Below is a small trained network, with its code and all its weights. Each question gives an input and a class and asks what happens when units are switched off, that is, made to give their printed mean instead of their output.

import numpy as np


def w(rows, s, z=0):
    codes = np.array(rows[::2]) - 128.0
    scale = np.full(codes.shape[1], s)
    scale[-1] = z or s
    return codes * scale


def norm(h):
    return h / np.sqrt((h * h).mean(-1, keepdims=True) + 1e-5)


def f(y):
    return np.maximum(y, 0)


def log_softmax(a):
    a = a - a.max(-1, keepdims=True)
    return a - np.log(np.exp(a).sum(-1, keepdims=True))


def net(x, mask):
    res = np.array(x, float).reshape(1, 5) / 4 @ E
    u = 0
    for l in range(2):
        y = f(norm(res) @ A[l][:, :-1].T + A[l][:, -1])
        res = res + np.where(mask[u : u + 8], y, B[l][:, -1]) @ B[l][:, :-1]
        u += 8
    return log_softmax(norm(res)[-1] @ U[:, :-1].T + U[:, -1])


A, B = {}, {}
E = w([
[185,172,50,118,253,210,80,128,122,82,215],'x0',
[129,130,127,120,127,126,123,127,130,127,127],'x1',
[30,136,78,150,114,104,117,160,238,9,131],'x2',
[129,124,128,131,128,129,134,128,129,125,130],'x3',
[111,27,198,89,171,98,148,243,50,32,130],'x4',
],0.00066)
A[0] = w([
[185,112,68,93,237,199,76,203,102,85,171,57],'0.n0',
[132,101,147,166,129,125,160,145,91,134,129,45],'0.n1',
[60,146,71,208,90,131,133,92,216,100,157,90],'0.n2',
[83,60,217,113,109,68,156,182,74,88,137,88],'0.n3',
[200,216,125,93,84,128,92,57,111,235,90,159],'0.n4',
[162,191,67,116,213,214,76,65,134,110,254,72],'0.n5',
[136,154,131,94,141,147,118,82,123,142,157,8],'0.n6',
[62,134,130,78,112,107,79,151,207,54,131,90],'0.n7',
],0.0014,0.0011)
B[0] = w([
[113,144,172,141,85,138,152,6,114,129,170,246],'0.n0',
[129,140,142,119,99,106,83,124,116,128,131,140],'0.n1',
[140,162,142,14,90,90,125,114,126,128,100,219],'0.n2',
[170,96,76,128,123,133,107,163,136,172,82,235],'0.n3',
[73,54,139,207,127,143,168,119,119,157,185,251],'0.n4',
[164,116,101,123,160,141,127,245,143,155,57,253],'0.n5',
[133,132,119,150,141,124,106,191,117,146,125,136],'0.n6',
[100,109,90,225,123,113,186,134,107,141,132,208],'0.n7',
],0.002,0.0016)
A[1] = w([
[125,125,169,86,200,148,134,124,72,20,232,107],'1.n0',
[238,135,119,127,232,204,135,124,83,170,165,69],'1.n1',
[85,86,167,105,137,115,119,168,134,2,134,123],'1.n2',
[103,184,42,127,214,175,68,154,198,15,187,159],'1.n3',
[96,232,90,114,97,120,104,93,214,111,96,72],'1.n4',
[43,121,216,131,42,67,138,116,170,108,81,147],'1.n5',
[167,195,116,121,101,147,112,3,143,197,120,120],'1.n6',
[190,109,213,47,146,119,106,153,35,127,110,1],'1.n7',
],0.0018,0.00042)
B[1] = w([
[100,155,215,156,83,139,126,6,84,112,220,209],'1.n0',
[104,193,87,128,151,107,80,177,153,66,119,254],'1.n1',
[104,122,85,206,166,127,147,151,79,157,118,202],'1.n2',
[156,27,186,118,87,158,201,88,131,245,94,242],'1.n3',
[168,157,146,39,122,122,124,97,148,115,88,202],'1.n4',
[129,176,99,127,184,149,103,105,113,82,189,242],'1.n5',
[84,90,140,162,159,121,139,175,85,65,152,206],'1.n6',
[181,154,160,61,83,115,68,123,204,112,110,204],'1.n7',
],0.0023,0.002)
U = w([
[68,51,179,223,94,149,202,47,56,192,195,248],'0',
[164,212,26,192,229,195,76,228,116,175,149,123],'1',
[58,254,73,62,66,65,136,45,184,53,126,112],'2',
[200,106,91,24,134,200,199,93,220,201,35,99],'3',
[219,71,192,44,52,61,65,206,87,172,41,85],'4',
[202,205,210,67,147,158,40,83,74,18,205,97],'5',
[59,76,51,179,147,59,158,236,88,17,72,83],'6',
],0.0071,0.0015)

Each question gives the input, the list of numbers given to net, and the class t.
The units are the neurons (one row each of A and B). Each row of codes is followed by its name. A weight is (code - 128) times the scale printed after its matrix; where a second scale follows, it is the last column's (A, B and U).
mask holds one flag per neuron, layer by layer. A switched-off neuron (its flag False) gives its mean, the last column of its row in B, instead of its output. The means were averaged over made-up inputs and are rounded, as every weight is.
A unit's drop is (log p(t) with every unit on - log p(t) with that unit switched off) / (log p(t) with every unit on - log p(t) with every unit switched off).
The circuit of an input: a set's keep is (log p(t) with only the set's units on - log p(t) with every unit switched off) / (log p(t) with every unit on - log p(t) with every unit switched off). Starting from the 12 units with the biggest drops (on a tie, the unit counted first), units are removed one at a time, each time the one whose removal leaves the highest keep (on an exact tie, the one counted first), for as long as the keep stays at least 0.8.
units of the circuit, in order: the units of the circuit, biggest drop first
k most important neurons: the k neurons with the biggest drops, biggest first
k most important neurons of layer l: the k neurons of layer l with the biggest drops, biggest first
drop of u: that unit's drop, to one decimal
input [1,-5,-4,2,-2], class 1: 2 most important neurons of layer 1 -> (1.n3 1.n1)
input [2,0,-2,-3,8], class 5: 2 most important neurons -> (1.n0 1.n7)
input [3,0,3,6,8], class 0: most important neuron -> (1.n0)
input [1,-7,4,5,8], class 0: units of the circuit, in order -> (1.n0 1.n1)
input [7,-3,1,8,8], class 0: 3 most important neurons -> (1.n3 1.n0 1.n2)
input [3,2,1,1,0], class 3: 3 most important neurons -> (0.n5 1.n3 0.n4)
input [7,-7,2,3,7], class 0: units of the circuit, in order -> (1.n3 1.n0)
input [0,-3,-1,-8,1], class 4: 2 most important neurons -> (1.n5 1.n0)
input [1,-2,-8,-1,1], class 5: units of the circuit, in order -> (1.n3 1.n7)
input [6,6,3,-6,1], class 0: 3 most important neurons -> (1.n3 0.n0 1.n0)
input [7,-4,2,4,-1], class 3: 2 most important neurons -> (1.n3 0.n5)
input [1,-6,-6,-5,-3], class 1: 4 most important neurons -> (1.n1 1.n3 0.n0 1.n0)
input [1,5,-3,-1,4], class 5: 2 most important neurons -> (0.n5 1.n3)
input [3,8,1,5,0], class 3: 2 most important neurons -> (0.n5 1.n3)
input [6,0,1,-1,5], class 0: most important neuron -> (1.n3)
input [2,2,-2,-3,-7], class 1: 2 most important neurons -> (0.n5 1.n3)
input [2,7,5,-4,0], class 3: 2 most important neurons of layer 1 -> (1.n3 1.n4)
input [4,-4,-7,3,-2], class 1: drop of 1.n1 -> 0.2
input [1,-8,8,4,-5], class 3: drop of 0.n2 -> -0.1
input [3,-5,3,0,4], class 0: drop of 1.n2 -> 0.0
input [5,8,8,-2,3], class 0: most important neuron of layer 1 -> (1.n3)
